Below is a small trained network, with its code and all its weights. Each question gives an input and a target symbol and asks what happens when units are switched off, that is, made to give their printed mean instead of their output.

import numpy as np


def w(rows, s, z=0):
    codes = np.array(rows[::2]) - 128.0
    scale = np.full(codes.shape[1], s)
    scale[-1] = z or s
    return codes * scale


def norm(h):
    return h / np.sqrt((h * h).mean(-1, keepdims=True) + 1e-5)


def softmax(a):
    e = np.exp(a - a.max(-1, keepdims=True))
    return e / e.sum(-1, keepdims=True)


def log_softmax(a):
    a = a - a.max(-1, keepdims=True)
    return a - np.log(np.exp(a).sum(-1, keepdims=True))


def net(x, mask):
    ids = ['ΓΔΘΦαημξπσψω'.index(c) for c in x.split()]
    T = len(ids)
    res = E[ids] + P[:T]
    u = 0
    for l in range(3):
        r = norm(res)
        for j in range(2):
            rows = slice(2 * j, 2 * j + 2)
            q, k, v = (r @ M[l][rows].T for M in (Q, K, V))
            z = softmax(np.where(np.tri(T) > 0, q @ k.T / 2**0.5, -1e9)) @ v
            o = O[l][rows]
            res = res + np.where(mask[u + j], z, o[:, -1]) @ o[:, :-1]
        u += 2
    return log_softmax(norm(res)[-1] @ U[:, :-1].T + U[:, -1])


Q, K, V, O = {}, {}, {}, {}
E = w([
[124,133,114,87,209,95,165,165,144,217,58],'Γ',
[90,247,155,149,61,130,107,116,94,91,100],'Δ',
[167,142,50,158,49,72,132,165,103,100,120],'Θ',
[174,134,108,85,82,51,138,69,138,184,102],'Φ',
[138,70,100,175,106,198,157,113,161,4,109],'α',
[134,110,97,114,175,38,215,123,165,149,231],'η',
[171,142,127,36,108,97,134,91,135,140,96],'μ',
[157,146,212,151,158,179,124,117,217,112,110],'ξ',
[92,134,125,150,52,135,174,67,110,98,162],'π',
[195,155,111,205,126,192,147,72,207,170,85],'σ',
[98,114,79,121,70,154,124,106,70,118,138],'ψ',
[82,204,141,95,156,159,146,108,138,169,105],'ω',
],0.019)
P = w([
[68,133,91,79,95,112,96,9,244,47,59],'0',
[115,159,57,93,51,236,222,106,202,144,112],'1',
[99,118,144,124,81,156,206,85,105,154,96],'2',
[95,72,175,153,62,163,170,151,98,205,126],'3',
[123,113,185,146,86,149,168,139,66,171,151],'4',
[156,122,187,151,146,149,151,160,50,172,163],'5',
[105,138,140,167,110,57,98,92,57,97,106],'6',
],0.011)
Q[0] = w([
[144,160,120,161,55,178,104,80,131,82,109],'L0H1',
[121,178,166,49,49,98,126,135,2,176,104],'L0H1',
[134,92,95,99,207,113,204,147,210,134,158],'L0H2',
[179,98,114,175,122,212,104,140,204,78,84],'L0H2',
],0.052)
K[0] = w([
[99,108,129,156,99,137,35,63,140,26,73],'L0H1',
[180,77,189,216,77,244,193,151,15,157,99],'L0H1',
[46,103,76,157,38,145,154,134,118,2,123],'L0H2',
[81,77,93,47,122,102,110,59,241,123,64],'L0H2',
],0.043)
V[0] = w([
[162,36,78,89,211,105,78,150,179,65,207],'L0H1',
[198,190,150,151,112,25,125,206,197,139,74],'L0H1',
[42,201,192,104,157,227,37,179,81,82,29],'L0H2',
[150,144,1,116,67,95,81,208,13,113,30],'L0H2',
],0.036)
O[0] = w([
[168,184,133,86,139,137,156,98,243,143,172,92],'L0H1',
[204,138,86,133,172,101,190,95,83,99,120,94],'L0H1',
[107,181,195,75,174,113,194,215,77,76,62,2],'L0H2',
[68,203,190,129,134,105,3,174,106,96,140,87],'L0H2',
],0.019,0.067)
Q[1] = w([
[206,65,65,163,131,170,178,56,191,147,178],'L1H1',
[109,24,110,127,82,113,141,119,110,182,167],'L1H1',
[123,148,126,110,86,182,87,103,254,151,168],'L1H2',
[183,159,92,130,149,176,154,79,154,99,106],'L1H2',
],0.051)
K[1] = w([
[211,80,72,100,148,172,240,10,182,115,121],'L1H1',
[133,30,77,141,67,61,156,73,103,152,184],'L1H1',
[104,186,127,87,128,146,141,142,227,94,252],'L1H2',
[218,117,101,139,152,168,188,103,188,144,125],'L1H2',
],0.041)
V[1] = w([
[111,202,157,116,117,157,70,160,131,66,51],'L1H1',
[209,163,120,144,163,244,80,102,170,94,31],'L1H1',
[126,107,98,87,189,69,153,147,183,72,216],'L1H2',
[155,185,127,255,221,149,141,165,136,182,148],'L1H2',
],0.038)
O[1] = w([
[191,66,55,109,53,116,132,87,179,136,118,3],'L1H1',
[203,118,50,130,123,214,119,94,136,110,125,123],'L1H1',
[119,127,122,139,166,139,82,118,56,192,81,122],'L1H2',
[101,129,70,159,7,134,161,182,48,140,126,120],'L1H2',
],0.018,0.039)
Q[2] = w([
[135,190,173,93,121,229,155,159,110,111,3],'L2H1',
[108,75,86,169,87,130,90,68,104,177,167],'L2H1',
[120,43,141,146,139,176,167,140,159,93,135],'L2H2',
[163,231,78,21,108,64,82,146,135,101,78],'L2H2',
],0.047)
K[2] = w([
[169,207,137,26,232,153,170,62,48,99,76],'L2H1',
[118,63,131,170,88,175,84,92,130,126,133],'L2H1',
[204,129,97,160,166,135,164,33,72,153,93],'L2H2',
[78,170,128,59,98,3,85,207,146,81,98],'L2H2',
],0.047)
V[2] = w([
[150,88,130,67,213,115,56,151,123,146,77],'L2H1',
[102,71,125,166,71,175,90,136,175,142,147],'L2H1',
[132,126,112,122,114,253,112,207,124,167,142],'L2H2',
[89,165,129,127,87,106,111,189,185,60,159],'L2H2',
],0.039)
O[2] = w([
[128,10,124,192,129,20,143,44,101,186,97,93],'L2H1',
[205,204,174,162,187,43,172,223,106,133,34,255],'L2H1',
[110,171,229,192,171,43,188,126,134,148,31,134],'L2H2',
[79,130,17,179,211,188,162,54,104,172,144,58],'L2H2',
],0.012,0.046)
U = w([
[156,136,122,95,89,61,133,126,134,96,134,93],'Γ',
[109,120,65,80,118,160,81,118,75,88,83,177],'Δ',
[154,214,12,79,111,23,95,130,83,142,108,178],'Θ',
[99,170,136,117,118,91,22,114,85,71,217,155],'Φ',
[178,154,158,130,97,104,156,101,254,160,194,98],'α',
[172,75,101,145,39,150,114,108,37,200,60,80],'η',
[176,116,190,103,154,64,53,36,151,57,62,109],'μ',
[152,147,146,149,139,249,169,128,122,77,86,98],'ξ',
[16,114,122,107,223,104,131,128,115,192,168,135],'π',
[167,192,178,154,211,119,190,212,87,163,156,74],'σ',
[65,117,93,121,129,177,44,160,231,117,26,130],'ψ',
[113,123,72,12,143,97,174,149,140,117,163,253],'ω',
],0.0078,0.0047)

Each question gives the input, a string of symbols that net reads in full, and the target symbol t.
The units are the heads (2 rows each of Q, K, V and O). Each row of codes is followed by its name. A weight is (code - 128) times the scale printed after its matrix; where a second scale follows, it is the last column's (O and U).
mask holds one flag per head, layer by layer. A switched-off head (its flag False) gives its mean, the last column of its rows in O, instead of its output. The means were averaged over made-up inputs and are rounded, as every weight is.
A unit's drop is (log p(t) with every unit on - log p(t) with that unit switched off) / (log p(t) with every unit on - log p(t) with every unit switched off).
The circuit of an input: a set's keep is (log p(t) with only the set's units on - log p(t) with every unit switched off) / (log p(t) with every unit on - log p(t) with every unit switched off). Starting from all 6 units, units are removed one at a time, each time the one whose removal leaves the highest keep (on an exact tie, the one counted first), for as long as the keep stays at least 0.8.
units of the circuit, in order: the units of the circuit, biggest drop first
unit that matters most: the unit with the biggest drop
heads that matter: for each layer, one digit per head in row order, 1 if its drop is at least 0.15 and else 0, layers parted by /
input ψ ψ Θ Φ η α Φ, target α: units of the circuit, in order -> [L0H1]
input ψ Θ ξ, target ψ: units of the circuit, in order -> [L1H1, L0H2, L2H2, L0H1]
input η η η α, target α: heads that matter -> 11 / 00 / 00
input Φ ξ η Φ Θ, target Φ: heads that matter -> 01 / 10 / 00
input α η σ η, target π: units of the circuit, in order -> [L0H2, L2H1, L0H1, L1H2]
input π μ η ω π ξ, target π: heads that matter -> 01 / 10 / 10
input ψ η ω ω η ψ Φ, target ψ: heads that matter -> 11 / 10 / 01
input Φ Φ η α, target σ: heads that matter -> 00 / 10 / 00
input Φ Φ Δ η η σ Φ, target σ: heads that matter -> 01 / 10 / 00
input σ ψ Φ η η Δ, target η: heads that matter -> 11 / 00 / 00
input ψ π Φ Δ η η π, target η: units of the circuit, in order -> [L0H2, L0H1]
input μ ψ α Δ π ω η, target σ: heads that matter -> 10 / 11 / 00
input Φ π Φ ω ω σ ψ, target σ: heads that matter -> 00 / 10 / 00
input σ α σ σ Φ Φ μ, target Φ: units of the circuit, in order -> [L0H2]
input ψ Θ π μ η ξ, target ψ: units of the circuit, in order -> [L0H2, L1H1, L0H1, L2H2]
input π α α η η η η, target π: units of the circuit, in order -> [L0H2, L2H1, L1H2, L0H1]
input σ η Φ η σ, target ξ: units of the circuit, in order -> [L0H2, L2H1, L1H1]
input π Φ π, target Φ: heads that matter -> 01 / 01 / 00
input σ μ η σ, target ξ: units of the circuit, in order -> [L0H2, L2H1, L1H1, L0H1]
input Φ η ψ η, target Θ: heads that matter -> 11 / 10 / 01
input Φ Δ η ξ, target σ: heads that matter -> 00 / 11 / 00
input σ π ω Φ ψ Γ, target Θ: unit that matters most -> L1H1
input η η η η η σ Δ, target σ: units of the circuit, in order -> [L0H2, L1H1]
